Below is a small trained network, with its code and all its weights. Each question gives an input and a class and asks what happens when units are switched off, that is, made to give their printed mean instead of their output.

import numpy as np


def w(rows, s, z=0):
    codes = np.array(rows[::2]) - 128.0
    scale = np.full(codes.shape[1], s)
    scale[-1] = z or s
    return codes * scale


def f(y):
    return y / 2 * (1 + np.tanh(0.7978845608 * (y + 0.044715 * y**3)))


def log_softmax(a):
    a = a - a.max(-1, keepdims=True)
    return a - np.log(np.exp(a).sum(-1, keepdims=True))


def net(x, mask):
    res = np.array(x, float).reshape(1, 5) / 4 @ E
    y = f(res @ A[0][:, :-1].T + A[0][:, -1])
    res = res + np.where(mask, y, B[0][:, -1]) @ B[0][:, :-1]
    return log_softmax(res[-1] @ U[:, :-1].T + U[:, -1])


A, B = {}, {}
E = w([
[141,46,18],'x0',
[94,79,60],'x1',
[204,179,65],'x2',
[122,3,141],'x3',
[26,120,37],'x4',
],0.0061)
A[0] = w([
[105,102,117,42],'neuron 0',
[128,178,115,195],'neuron 1',
[82,221,99,131],'neuron 2',
[141,102,167,74],'neuron 3',
[94,138,141,246],'neuron 4',
[136,119,130,118],'neuron 5',
[8,97,106,142],'neuron 6',
[122,89,113,39],'neuron 7',
[76,121,119,155],'neuron 8',
[199,136,75,44],'neuron 9',
[127,151,120,189],'neuron 10',
[101,199,144,126],'neuron 11',
[135,115,121,49],'neuron 12',
[88,110,132,82],'neuron 13',
[134,160,125,205],'neuron 14',
[111,150,205,80],'neuron 15',
[113,145,127,212],'neuron 16',
[91,109,131,90],'neuron 17',
[119,170,114,187],'neuron 18',
[129,119,138,131],'neuron 19',
[135,125,124,128],'neuron 20',
[88,147,239,143],'neuron 21',
[154,101,153,12],'neuron 22',
[114,139,114,138],'neuron 23',
[106,136,151,245],'neuron 24',
[161,102,157,3],'neuron 25',
[124,165,112,119],'neuron 26',
[111,112,133,65],'neuron 27',
[125,133,150,173],'neuron 28',
[143,139,132,37],'neuron 29',
[107,199,63,133],'neuron 30',
[125,169,117,179],'neuron 31',
[118,138,153,73],'neuron 32',
[123,133,131,168],'neuron 33',
[121,76,241,146],'neuron 34',
[165,86,116,33],'neuron 35',
[74,222,101,107],'neuron 36',
[146,164,137,70],'neuron 37',
[142,122,129,28],'neuron 38',
[17,158,200,16],'neuron 39',
[167,101,81,21],'neuron 40',
[90,146,84,89],'neuron 41',
[109,115,151,153],'neuron 42',
[117,131,84,28],'neuron 43',
],0.014,0.0049)
B[0] = w([
[102,149,137,126],'neuron 0',
[164,92,101,195],'neuron 1',
[180,119,142,217],'neuron 2',
[93,117,114,144],'neuron 3',
[166,96,69,199],'neuron 4',
[129,128,133,126],'neuron 5',
[99,176,78,241],'neuron 6',
[97,108,134,131],'neuron 7',
[125,117,76,168],'neuron 8',
[143,83,143,155],'neuron 9',
[148,109,106,165],'neuron 10',
[117,132,94,191],'neuron 11',
[108,153,162,110],'neuron 12',
[111,141,117,134],'neuron 13',
[156,90,90,184],'neuron 14',
[156,66,117,191],'neuron 15',
[151,108,93,174],'neuron 16',
[111,137,116,135],'neuron 17',
[162,114,110,181],'neuron 18',
[128,119,120,132],'neuron 19',
[131,130,131,129],'neuron 20',
[152,19,105,251],'neuron 21',
[86,148,156,124],'neuron 22',
[133,133,118,138],'neuron 23',
[155,69,55,201],'neuron 24',
[80,144,146,128],'neuron 25',
[142,130,129,148],'neuron 26',
[109,144,137,117],'neuron 27',
[133,96,88,159],'neuron 28',
[107,136,134,112],'neuron 29',
[147,188,119,211],'neuron 30',
[155,103,109,176],'neuron 31',
[128,130,142,125],'neuron 32',
[135,117,114,146],'neuron 33',
[57,98,41,255],'neuron 34',
[113,188,196,129],'neuron 35',
[184,131,166,209],'neuron 36',
[129,97,101,142],'neuron 37',
[104,157,156,107],'neuron 38',
[79,253,177,181],'neuron 39',
[117,100,157,137],'neuron 40',
[122,139,89,160],'neuron 41',
[125,108,95,150],'neuron 42',
[102,140,115,131],'neuron 43',
],0.035,0.0066)
U = w([
[88,153,37,193],'0',
[155,91,177,254],'1',
[166,228,144,52],'2',
[128,66,76,45],'3',
[194,122,48,146],'4',
[163,254,157,47],'5',
[153,204,131,40],'6',
],0.0087,0.013)

Each question gives the input, the list of numbers given to net, and the class t.
The units are the neurons (one row each of A and B). Each row of codes is followed by its name. A weight is (code - 128) times the scale printed after its matrix; where a second scale follows, it is the last column's (A, B and U).
mask holds one flag per neuron, in row order. A switched-off neuron (its flag False) gives its mean, the last column of its row in B, instead of its output. The means were averaged over made-up inputs and are rounded, as every weight is.
A unit's drop is (log p(t) with every unit on - log p(t) with that unit switched off) / (log p(t) with every unit on - log p(t) with every unit switched off).
unit that matters most: the unit with the biggest drop
top k neurons: the k neurons with the biggest drops, biggest first
drop when u is switched off: that unit's drop, to one decimal
input [-7,-7,-3,7,0], class 3: unit that matters most -> neuron 21
input [6,-7,0,3,-6], class 0: top 2 neurons -> neuron 21; neuron 34
input [-6,5,-4,0,4], class 0: top 2 neurons -> neuron 39; neuron 6
input [1,-5,-8,-1,1], class 0: top 2 neurons -> neuron 39; neuron 34
input [-6,3,-7,7,-2], class 0: top 2 neurons -> neuron 39; neuron 34
input [7,0,-2,0,-2], class 1: top 2 neurons -> neuron 34; neuron 6
input [-7,-2,-8,3,-4], class 3: top 2 neurons -> neuron 21; neuron 15
input [-6,-8,1,6,7], class 3: top 2 neurons -> neuron 21; neuron 30
input [5,1,-5,1,-8], class 0: top 2 neurons -> neuron 34; neuron 21
input [8,1,-4,-3,-8], class 1: top 2 neurons -> neuron 6; neuron 34
input [6,8,4,1,-2], class 1: drop when neuron 14 is switched off -> 0.0
input [-6,-2,-5,0,2], class 3: drop when neuron 30 is switched off -> 0.3
input [-6,1,-3,7,-3], class 3: drop when neuron 15 is switched off -> 0.1
input [-7,-2,-8,5,-7], class 3: drop when neuron 21 is switched off -> 2.3
input [-4,-4,-6,7,3], class 0: top neuron -> neuron 39
